Below are the code and all the weights of a small trained network. Each question names an input and a target symbol and asks about switching units off, where a switched-off unit gives its printed mean instead of its output.

import numpy as np


def w(rows, s, z=0):
    codes = np.array(rows[::2]) - 128.0
    scale = np.full(codes.shape[1], s)
    scale[-1] = z or s
    return codes * scale


def f(y):
    return y / 2 * (1 + np.tanh(0.7978845608 * (y + 0.044715 * y**3)))


def softmax(a):
    e = np.exp(a - a.max(-1, keepdims=True))
    return e / e.sum(-1, keepdims=True)


def log_softmax(a):
    a = a - a.max(-1, keepdims=True)
    return a - np.log(np.exp(a).sum(-1, keepdims=True))


def net(x, mask):
    ids = ['ΓΠΦαβδεζηθλμξστω'.index(c) for c in x.split()]
    T = len(ids)
    res = E[ids] + P[:T]
    r = res
    for j in range(3):
        rows = slice(4 * j, 4 * j + 4)
        q, k, v = (r @ M[0][rows].T for M in (Q, K, V))
        z = softmax(np.where(np.tri(T) > 0, q @ k.T / 4**0.5, -1e9)) @ v
        o = O[0][rows]
        res = res + np.where(mask[j], z, o[:, -1]) @ o[:, :-1]
    y = f(res @ A[0][:, :-1].T + A[0][:, -1])
    res = res + np.where(mask[3:11], y, B[0][:, -1]) @ B[0][:, :-1]
    return log_softmax(res[-1] @ U[:, :-1].T + U[:, -1])


Q, K, V, O, A, B = {}, {}, {}, {}, {}, {}
E = w([
[117,91,148,108,120,122,178,92,194,200,171,127],'Γ',
[60,169,147,188,108,205,115,124,188,71,125,157],'Π',
[95,142,121,154,112,163,165,147,97,217,172,97],'Φ',
[109,170,42,155,136,118,150,70,136,85,114,159],'α',
[103,112,122,49,121,78,83,43,58,121,155,82],'β',
[148,66,141,123,178,139,137,66,148,63,113,80],'δ',
[97,147,119,150,164,101,59,165,111,93,186,141],'ε',
[92,137,145,122,102,144,119,162,107,54,86,89],'ζ',
[231,139,124,160,97,87,112,133,166,114,160,71],'η',
[82,97,154,59,95,170,133,187,168,151,143,199],'θ',
[119,131,172,156,74,121,5,127,141,185,76,154],'λ',
[92,174,109,100,142,161,99,115,159,162,87,98],'μ',
[115,190,164,129,140,44,131,92,168,118,114,63],'ξ',
[167,161,86,82,217,98,114,106,151,156,136,160],'σ',
[93,63,75,128,87,88,139,163,126,133,65,129],'τ',
[109,118,135,133,93,21,125,119,112,157,192,145],'ω',
],0.02)
P = w([
[203,189,173,98,106,153,149,165,40,82,104,221],'0',
[96,87,135,104,92,79,95,83,127,96,172,89],'1',
[94,86,115,62,77,92,83,75,145,108,177,87],'2',
[92,71,87,35,69,93,91,54,141,116,179,83],'3',
[91,64,75,2,52,103,83,44,143,141,178,83],'4',
[75,52,45,16,69,92,93,42,148,149,205,63],'5',
],0.008)
Q[0] = w([
[110,83,77,59,88,123,90,128,246,133,136,97],'h0',
[191,141,208,155,139,112,138,140,84,131,84,194],'h0',
[177,124,179,98,85,69,99,141,86,168,174,119],'h0',
[182,94,88,95,105,80,183,50,105,105,100,134],'h0',
[172,141,215,192,185,141,181,160,109,107,127,221],'h1',
[159,168,154,120,198,143,136,157,99,163,126,161],'h1',
[178,118,194,158,173,190,220,93,107,127,64,168],'h1',
[161,133,196,165,199,149,106,204,54,61,108,110],'h1',
[155,212,121,161,216,128,227,188,68,181,60,147],'h2',
[144,135,132,183,137,90,165,124,69,111,49,134],'h2',
[89,110,226,79,73,139,2,83,240,68,214,52],'h2',
[136,170,113,95,83,106,92,117,99,99,110,101],'h2',
],0.0074)
K[0] = w([
[219,169,178,142,111,212,168,118,10,137,94,186],'h0',
[82,93,113,149,73,91,108,151,182,87,120,66],'h0',
[100,138,69,138,92,106,165,115,90,142,91,121],'h0',
[110,144,120,131,139,107,128,118,74,73,146,132],'h0',
[62,83,112,158,116,118,102,93,180,150,144,67],'h1',
[107,124,83,141,110,97,54,104,134,95,87,70],'h1',
[145,86,94,187,102,117,95,112,204,109,199,82],'h1',
[17,87,73,104,179,130,101,107,197,171,160,106],'h1',
[145,145,242,165,173,103,75,126,96,61,162,93],'h2',
[161,100,171,219,35,85,89,111,142,45,127,103],'h2',
[119,110,1,66,135,188,155,140,211,195,125,112],'h2',
[99,199,81,41,131,94,129,101,112,99,69,91],'h2',
],0.0071)
V[0] = w([
[65,45,95,101,100,53,192,117,131,177,159,210],'h0',
[91,197,94,26,114,174,159,70,87,166,162,28],'h0',
[169,68,195,59,146,168,156,33,163,129,46,153],'h0',
[61,188,224,147,122,174,137,41,164,205,211,103],'h0',
[92,198,56,179,141,96,247,52,210,104,127,158],'h1',
[125,59,136,186,54,106,209,110,91,47,68,46],'h1',
[70,76,97,133,113,218,116,149,131,132,129,174],'h1',
[46,208,171,71,141,88,152,168,58,46,158,145],'h1',
[66,98,171,122,166,153,2,128,190,142,8,138],'h2',
[77,114,188,116,206,180,102,35,195,157,245,127],'h2',
[172,45,249,67,67,105,103,175,127,134,199,130],'h2',
[47,147,152,110,96,177,195,135,94,176,82,50],'h2',
],0.0065)
O[0] = w([
[176,149,26,96,94,157,159,42,162,148,125,156,132],'h0',
[152,94,114,92,114,154,114,118,59,96,114,78,95],'h0',
[148,67,144,121,58,79,255,155,158,57,78,130,109],'h0',
[188,107,156,53,157,108,94,88,88,99,96,114,49],'h0',
[78,205,71,87,156,67,174,150,82,162,73,144,47],'h1',
[102,161,148,150,166,172,193,67,69,116,159,128,121],'h1',
[119,195,193,97,47,154,138,127,205,182,176,91,140],'h1',
[172,140,134,197,128,138,139,124,108,194,34,91,254],'h1',
[98,131,138,96,215,113,125,184,208,153,92,134,165],'h2',
[148,159,208,105,145,126,132,59,134,172,113,226,95],'h2',
[197,31,162,123,116,103,94,174,124,135,172,154,176],'h2',
[81,171,208,44,87,95,162,168,111,144,163,74,151],'h2',
],0.0081,0.0062)
A[0] = w([
[106,76,117,109,104,100,38,53,121,128,85,197,205],'n0',
[84,187,116,154,207,64,169,69,2,195,89,107,141],'n1',
[74,127,127,130,87,135,35,114,168,46,93,69,125],'n2',
[98,100,75,81,88,194,129,125,206,184,85,119,90],'n3',
[161,134,114,94,124,83,140,39,132,157,94,4,114],'n4',
[99,162,174,116,171,231,138,225,96,167,136,242,2],'n5',
[53,175,193,83,122,95,135,204,55,29,108,156,194],'n6',
[95,91,186,158,114,231,156,122,171,49,15,141,121],'n7',
],0.0056,0.0035)
B[0] = w([
[66,119,6,142,106,100,169,126,117,88,119,113,243],'n0',
[253,170,196,105,126,199,149,139,107,187,148,185,176],'n1',
[131,139,82,53,148,203,135,156,187,235,247,135,254],'n2',
[213,251,170,135,175,141,111,171,119,30,104,103,227],'n3',
[79,176,179,85,80,168,113,160,188,39,32,114,212],'n4',
[124,185,139,70,91,193,121,93,93,7,214,222,145],'n5',
[126,130,96,155,131,28,133,98,136,200,213,56,180],'n6',
[126,118,108,129,139,105,255,94,109,206,69,108,185],'n7',
],0.0054,0.0066)
U = w([
[153,52,147,76,128,143,156,133,174,178,171,180,118],'Γ',
[68,166,87,145,85,195,174,95,151,120,166,152,145],'Π',
[103,88,202,172,126,192,137,146,55,187,133,82,140],'Φ',
[148,125,47,138,161,148,125,65,149,143,98,148,151],'α',
[123,127,155,72,84,174,79,93,56,123,161,84,4],'β',
[175,43,143,159,172,187,135,94,136,59,93,73,90],'δ',
[93,112,114,150,177,92,92,127,65,120,212,157,220],'ε',
[92,107,95,113,111,131,145,178,127,153,135,63,216],'ζ',
[234,175,163,163,95,90,123,157,163,78,130,97,4],'η',
[125,116,154,61,84,118,137,150,97,34,122,197,150],'θ',
[77,121,133,173,113,152,24,141,128,163,97,154,114],'λ',
[76,193,134,89,175,135,170,174,130,175,94,171,28],'μ',
[87,191,198,109,164,50,119,133,156,123,108,106,136],'ξ',
[186,87,105,115,254,117,169,121,128,147,96,137,185],'σ',
[84,76,96,159,115,104,139,213,166,142,56,154,90],'τ',
[113,92,150,151,72,37,177,69,125,154,147,151,193],'ω',
],0.007,0.0033)

Each question gives the input, a string of symbols that net reads in full, and the target symbol t.
The units are the heads (4 rows each of Q, K, V and O) and the neurons (one row each of A and B). Each row of codes is followed by its name. A weight is (code - 128) times the scale printed after its matrix; where a second scale follows, it is the last column's (O, A, B and U).
mask holds one flag per unit, heads first, then neurons. A switched-off unit (its flag False) gives its mean, the last column of its rows in O or B, instead of its output. The means were averaged over made-up inputs and are rounded, as every weight is.
A unit's drop is (log p(t) with every unit on - log p(t) with that unit switched off) / (log p(t) with every unit on - log p(t) with every unit switched off).
The circuit of an input: a set's keep is (log p(t) with only the set's units on - log p(t) with every unit switched off) / (log p(t) with every unit on - log p(t) with every unit switched off). Starting from all 11 units, units are removed one at a time, each time the one whose removal leaves the highest keep (on an exact tie, the one counted first), for as long as the keep stays at least 0.8.
units of the circuit, in order: the units of the circuit, biggest drop first
k most important neurons: the k neurons with the biggest drops, biggest first
which heads matter: for each layer, one digit per head in row order, 1 if its drop is at least 0.15 and else 0, layers parted by /
input α τ η σ, target μ: units of the circuit, in order : [h1]
input α ζ Π τ λ α, target μ: units of the circuit, in order : [h1, n1]
input α σ μ, target μ: units of the circuit, in order : [h1, h2]
input Γ ω τ, target θ: units of the circuit, in order : [h0, h1]
input Φ δ η ω, target β: which heads matter : 101
input σ ε λ μ, target ξ: which heads matter : 001
input τ Φ σ ζ, target Π: units of the circuit, in order : [h2, h1, n2]
input τ τ τ, target Π: which heads matter : 110
input τ Γ λ τ, target Π: units of the circuit, in order : [h0, h1]
input β τ ζ τ τ η, target δ: which heads matter : 110
input λ λ τ ω η, target Γ: units of the circuit, in order : [h1, n2]
input Π α η τ ε, target ζ: which heads matter : 011
input Γ τ τ Γ α, target θ: units of the circuit, in order : [h0, h1, n4]
input δ η ω β, target ω: units of the circuit, in order : [h0, h2]
input τ ζ ζ λ, target ζ: which heads matter : 001
input Γ ζ ε Γ, target ω: 3 most important neurons : [n2, n0, n1]
input Γ τ τ λ, target ζ: units of the circuit, in order : [h2, n2]
input η ε λ θ Γ θ, target ε: which heads matter : 110
input ω η λ ξ α, target α: units of the circuit, in order : [h1, h0]
input ξ Π Γ, target σ: units of the circuit, in order : [h1]
input η Γ ζ, target ε: 2 most important neurons : [n6, n4]
input τ ω τ ε ζ, target Π: units of the circuit, in order : [h0]
input δ τ ζ η, target ζ: 2 most important neurons : [n3, n1]
input Γ Γ Π ε, target θ: 2 most important neurons : [n2, n7]
input δ Φ ε λ λ, target ω: which heads matter : 111
